Each row is followed by roughly how far along a hidden order it lies, from 0 to 15. A new part has a new order.
[  0  11   7   2 -10   1 -17   1  -2   0   2  40   3  -6  11  -1  -3  -6
   3  -7   8  -2   0   5  -7  17  -6  23  -7  -5]
1
[ 16 -33  -7 -12  18 -11  52  -2 -12   3  13 -39  -5   8 -15 -63  10  10
  -4  12 -11   5  -2  10  26 -50  -2 -54  14   3]
15
[  7  -5  -4   3  -4  -8 -12 -10   0   4  -7  -6   5  -1   3 -11  -6  -2
  -6  -1  11  -2   3  -4  -2  14   3  24 -10   1]
4
[ 1  9  5 -2 -6  4 -7  2  1 -1 10 33  0 -2  8 10  1 -2  4 -3 -6  0 -6  4
 -6  2 -4 10 -3 -5]
4
[  9  40  18   0 -23   4  -5   6  -5   0   5  63   1 -11  22 -17   0 -12
   9 -19   5  -2  -3  23  -6   1 -20  30  -9 -13]
0
[  8  16   4  -1 -11  -1   3  -1   0   2  13  39   0  -3  11 -28   1  -5
   3  -6   0   0  -2  10   0 -16  -5  14  -4  -5]
4
[  7   9   2   0  -4  -5  -7  -4  -1   3   1  14   2  -1   8 -13  -2  -3
  -2  -4   6  -1  -1   2   1   6  -1  14  -4  -1]
4
[ 11  -6  -2   6   2 -14 -13  -8  -2   6 -33 -18   9  -9   2 -28 -14 -12
  -6 -12  29  -7  17  -5  -7  27   3  22 -12   3]
0
[  8  -5  -3   5  -3  -7 -11  -6  -1   5 -14  -6   4  -3   3 -33  -5  -3
  -3  -5  14  -3   5  -3  -2  13   6  10  -6   3]
4
[ 10 -15  -4  -6   3 -14   2  -8  -9   2  10 -16   3   3   4 -22  -1   5
  -6   7   4   1  -2   2  13 -11  -1   3   0  -2]
9
[ -2  -6   0  -4   4  -3   3   0  -8  -2  12  -6   0   3   0  11   3   6
  -1   4  -6   2  -3  -1   8  -9  -2 -10   3  -2]
8
[-15  16   6   1  -4  15  -6  11   8  -2   6  23  -5   1   0  43   4   0
   7   0 -11   2  -6   0  -9   2  -2  -2  -2  -2]
4
[ 10 -10  -1  -3   1 -13   0  -6  -8   4   4  -1   4  -1   3 -25  -2   1
  -5   1   6   1   0   4  10  -5  -4   0  -2  -3]
8
[  5  -8  -2  -8   3  -2  14  -3  -2   1  25   5  -3   4  -1 -14   7   8
   0   8  -9   4  -9   5  13 -20  -1 -13   6   0]
11

Next part:
[-31 -34   8 -13   4   9  -6   6   3  -9  -7 -25   4   0  -6 -26 -12  20
  12 -17  -7 -23   8 -15   4  10  20   2  31 -12   6  17  -2  -5  36  42
  -2   0  14 -12  -9   0 -16 -17 -10  14]
5
[-18 -32  12 -15  10  -8  -5   2  16   6  14  10  12   3   6 -13   3  16
   6 -33  16 -12  10 -13  19   3  13 -33  23  22   2   6  -2 -21  16  22
   8  12   7 -24  -5  19 -18 -37 -16   4]
15
[-10 -10   6 -12 -13   9  -4  27   0  -7  10  -8   2   2  -7 -20 -14  20
  -2 -16 -12  -9   7 -10  10  22   1  -6  39  -2   3   9   3   7  35  22
  -1 -13   4  -6  -3  13  -2  -9   3   3]
0
[-13 -30   6 -19  -6   3  -2  13   0  -6   7 -15   6   7 -12 -22 -12  20
  -1 -23 -11  -7  13 -14   9   8   6 -11  37   1   5  12   2   3  33  35
   2   2   6  -7  -6  12  -5 -19   3   9]
2
[-15 -33   4 -14   5  15   5  11   7  -8  13 -11  11   5 -13  -8  -5  17
   6 -24   6 -17  13 -12  15   2   9 -10  33  -9   3  18  -3  -7  13  31
   5   5   8 -17   0  10 -17   3 -10  10]
10
[-14 -31   4 -10   5  15  -5   3  10 -11  11  -7   8   7   1 -19  -9  20
   8 -19   3 -11  12 -10   7   3   8 -13  24  -8   6  20   2  -8   7  32
  -3  12   0 -17   2   2 -11  -3 -12  15]
12
[-20 -29   8 -13   4   5  -3   1  12  -1   9  -7   6   5   0 -13  -2  19
   7 -25  12 -16  12 -12  12  -4   6 -20  24   2   5   8  -1 -24   8  24
   0   7  13 -18   2   7 -17 -24 -18  10]
14
[-22 -25   5  -8  -5  26  -8  19  -1 -11   3 -14   0   2 -12 -19 -15  16
  13 -19  -8 -15   8 -12   6  11   1  -2  38 -15   3  19   0   7  20  41
  -5   2   8  -5  -1   7 -12   4 -12   9]
3
[ -9  -7   9  -7  -8  15  -8  26  -4 -10   5  -3  -1   3  -5 -24 -19   9
  -1 -20  -8  -6  10 -12   5  10  -2 -11  35  -9   3  19   6  17  24  28
  -3  -6  -4  -6 -10  12   2   1  -6   8]
1
[-21 -27   9 -14  -6   9 -10  16   1  -7   2 -11   6   5  -8 -22  -9  15
   4 -19  -2  -9   4 -14   7   6   8  -7  33  -2   4  15   3 -15  21  36
  -1  12   6 -12  -1  14 -12  -3 -16  15]
8
[-14 -19   8 -17  -1   8  -7  19   4  -7   7 -11   9   2  -4 -19  -8   6
   5 -17  -7 -16  15 -12  14   7   9 -20  30  -7   6   9   1 -10  20  30
  -2   4   7 -15   4  12 -14 -14 -10   4]
7
